Here is a tiny trained network, its code and every weight. The questions are about switching its units off for an input and a target symbol, where a switched-off unit gives its printed mean instead of its output.

import numpy as np


def w(rows, s, z=0):
    codes = np.array(rows[::2]) - 128.0
    scale = np.full(codes.shape[1], s)
    scale[-1] = z or s
    return codes * scale


def f(y):
    return np.maximum(y, 0)


def softmax(a):
    e = np.exp(a - a.max(-1, keepdims=True))
    return e / e.sum(-1, keepdims=True)


def log_softmax(a):
    a = a - a.max(-1, keepdims=True)
    return a - np.log(np.exp(a).sum(-1, keepdims=True))


def net(x, mask):
    ids = ['ΓΘΞΣεζπτ'.index(c) for c in x.split()]
    T = len(ids)
    res = E[ids] + P[:T]
    r = res
    for j in range(3):
        rows = slice(2 * j, 2 * j + 2)
        q, k, v = (r @ M[0][rows].T for M in (Q, K, V))
        z = softmax(np.where(np.tri(T) > 0, q @ k.T / 2**0.5, -1e9)) @ v
        o = O[0][rows]
        res = res + np.where(mask[j], z, o[:, -1]) @ o[:, :-1]
    y = f(res @ A[0][:, :-1].T + A[0][:, -1])
    res = res + np.where(mask[3:19], y, B[0][:, -1]) @ B[0][:, :-1]
    return log_softmax(res[-1] @ U[:, :-1].T + U[:, -1])


Q, K, V, O, A, B = {}, {}, {}, {}, {}, {}
E = w([
[101,34,135,57,100,15],'Γ',
[173,63,104,84,252,139],'Θ',
[233,143,188,169,157,16],'Ξ',
[80,80,100,233,188,127],'Σ',
[193,141,113,204,126,221],'ε',
[111,55,13,115,142,149],'ζ',
[168,111,207,128,52,185],'π',
[207,92,188,125,222,229],'τ',
],0.013)
P = w([
[149,76,101,162,124,121],'0',
[77,150,147,127,140,103],'1',
[125,107,112,151,138,109],'2',
[147,62,103,164,131,104],'3',
[55,195,104,117,127,118],'4',
[101,153,108,132,121,124],'5',
[131,86,118,157,133,115],'6',
[126,250,75,97,112,137],'7',
],0.015)
Q[0] = w([
[219,125,137,146,85,120],'H1',
[136,2,165,208,99,127],'H1',
[148,93,144,142,123,90],'H2',
[102,237,84,87,103,117],'H2',
[144,192,131,88,85,128],'H3',
[99,209,94,103,149,132],'H3',
],0.011)
K[0] = w([
[115,99,93,132,98,144],'H1',
[226,2,113,174,99,123],'H1',
[122,99,126,152,121,196],'H2',
[33,232,167,81,173,151],'H2',
[53,195,92,101,217,155],'H3',
[23,247,196,86,116,109],'H3',
],0.0088)
V[0] = w([
[150,178,226,106,147,168],'H1',
[174,208,30,46,207,49],'H1',
[83,90,198,62,243,136],'H2',
[165,145,202,78,89,110],'H2',
[46,86,229,107,92,36],'H3',
[95,137,74,1,48,171],'H3',
],0.0078)
O[0] = w([
[180,76,123,66,127,163,75],'H1',
[68,19,189,215,95,153,150],'H1',
[217,94,183,104,254,170,116],'H2',
[143,65,164,90,89,64,126],'H2',
[234,104,94,188,64,89,180],'H3',
[135,94,105,153,169,63,2],'H3',
],0.0094,0.0083)
A[0] = w([
[164,192,254,167,151,91,158],'N1',
[167,157,120,70,59,147,48],'N2',
[43,87,148,104,104,187,191],'N3',
[174,123,171,92,188,143,63],'N4',
[181,197,110,191,152,213,66],'N5',
[66,63,150,78,100,41,193],'N6',
[189,95,130,197,107,117,134],'N7',
[180,162,135,157,134,186,130],'N8',
[122,86,65,156,157,46,69],'N9',
[117,165,93,128,246,37,253],'N10',
[137,104,148,182,49,167,205],'N11',
[150,142,177,182,120,109,130],'N12',
[131,59,86,143,176,184,115],'N13',
[58,97,189,180,149,140,149],'N14',
[143,145,93,20,97,201,92],'N15',
[153,148,55,107,185,154,59],'N16',
],0.0094,0.0065)
B[0] = w([
[109,71,96,138,61,181,248],'N1',
[90,78,215,161,172,89,147],'N2',
[88,111,19,85,212,110,171],'N3',
[159,163,124,142,24,149,141],'N4',
[151,183,179,106,138,124,162],'N5',
[180,180,62,106,170,144,198],'N6',
[128,165,144,127,105,205,231],'N7',
[106,157,186,2,206,97,170],'N8',
[145,153,181,158,94,169,171],'N9',
[184,112,93,208,144,186,207],'N10',
[80,151,174,20,148,51,255],'N11',
[124,166,174,88,101,143,209],'N12',
[48,126,161,148,18,120,154],'N13',
[155,80,199,164,150,35,169],'N14',
[86,96,16,106,146,80,152],'N15',
[159,99,97,188,213,99,137],'N16',
],0.0069,0.01)
U = w([
[219,99,74,98,141,63,178],'Γ',
[156,2,159,114,165,157,146],'Θ',
[169,124,153,131,61,165,187],'Ξ',
[106,147,153,172,153,78,70],'Σ',
[132,191,128,101,147,156,1],'ε',
[85,110,53,118,74,194,84],'ζ',
[101,81,136,57,80,102,205],'π',
[173,71,118,55,156,222,84],'τ',
],0.0085,0.0047)

Each question gives the input, a string of symbols that net reads in full, and the target symbol t.
The units are the heads (2 rows each of Q, K, V and O) and the neurons (one row each of A and B). Each row of codes is followed by its name. A weight is (code - 128) times the scale printed after its matrix; where a second scale follows, it is the last column's (O, A, B and U).
mask holds one flag per unit, heads first, then neurons. A switched-off unit (its flag False) gives its mean, the last column of its rows in O or B, instead of its output. The means were averaged over made-up inputs and are rounded, as every weight is.
A unit's drop is (log p(t) with every unit on - log p(t) with that unit switched off) / (log p(t) with every unit on - log p(t) with every unit switched off).
The circuit of an input: a set's keep is (log p(t) with only the set's units on - log p(t) with every unit switched off) / (log p(t) with every unit on - log p(t) with every unit switched off). Starting from the 12 units with the biggest drops (on a tie, the unit counted first), units are removed one at a time, each time the one whose removal leaves the highest keep (on an exact tie, the one counted first), for as long as the keep stays at least 0.8.
circuit, biggest first: the units of the circuit, biggest drop first
unit that matters most: the unit with the biggest drop
k most important neurons: the k neurons with the biggest drops, biggest first
which heads matter: for each layer, one digit per head in row order, 1 if its drop is at least 0.15 and else 0, layers parted by /
input Ξ ε ζ Γ π π, target π: circuit, biggest first => (N10 N11)
input Θ π Ξ Γ ζ ε, target ε: which heads matter => 000
input Γ Γ Ξ Θ, target Ξ: unit that matters most => N13
input Ξ Ξ ζ Γ, target Γ: which heads matter => 000
input Γ Γ τ Σ, target Ξ: circuit, biggest first => (H3 N9 N7)
input ε π π, target ζ: which heads matter => 111
input Ξ π Θ Ξ Ξ Θ Θ, target π: circuit, biggest first => (H3 N13 N10 N6)
input Γ ζ ζ, target Ξ: which heads matter => 001
input Ξ Ξ Γ π, target π: circuit, biggest first => (H2 N11)
input Σ Γ τ, target ε: circuit, biggest first => (H2 N5 H1)
input Ξ Ξ Ξ Γ τ, target π: 2 most important neurons => (N10 N13)
input Γ ε Ξ ζ Γ τ ε, target Σ: which heads matter => 101
input Γ Θ Θ Γ, target Ξ: circuit, biggest first => (N9 H3 N7)
input Ξ Γ Ξ Ξ Ξ Γ Ξ Ξ, target π: which heads matter => 100
input Ξ Ξ Σ Ξ Γ Ξ Ξ Ξ, target Ξ: which heads matter => 001
input ζ Γ Ξ, target Σ: circuit, biggest first => (H1)
input ζ Γ π, target Σ: circuit, biggest first => (H3 H1 N14)
input Ξ Ξ Ξ Ξ Γ Ξ π Θ, target Θ: which heads matter => 110
input Θ Ξ Ξ, target Θ: which heads matter => 111
input Γ π ζ Ξ Ξ Γ Ξ ζ, target π: circuit, biggest first => (H1 N10 N11)
input ε Θ π Σ, target Σ: circuit, biggest first => (N14 H3 H2)
input Γ Ξ Ξ ζ ζ Σ Ξ Ξ, target Σ: circuit, biggest first => (H1 H3)
input π Γ ζ, target Γ: unit that matters most => H1
input Ξ Ξ Σ, target π: which heads matter => 001
input Γ Ξ Ξ Θ Ξ ε, target π: circuit, biggest first => (N11 N10 N8)
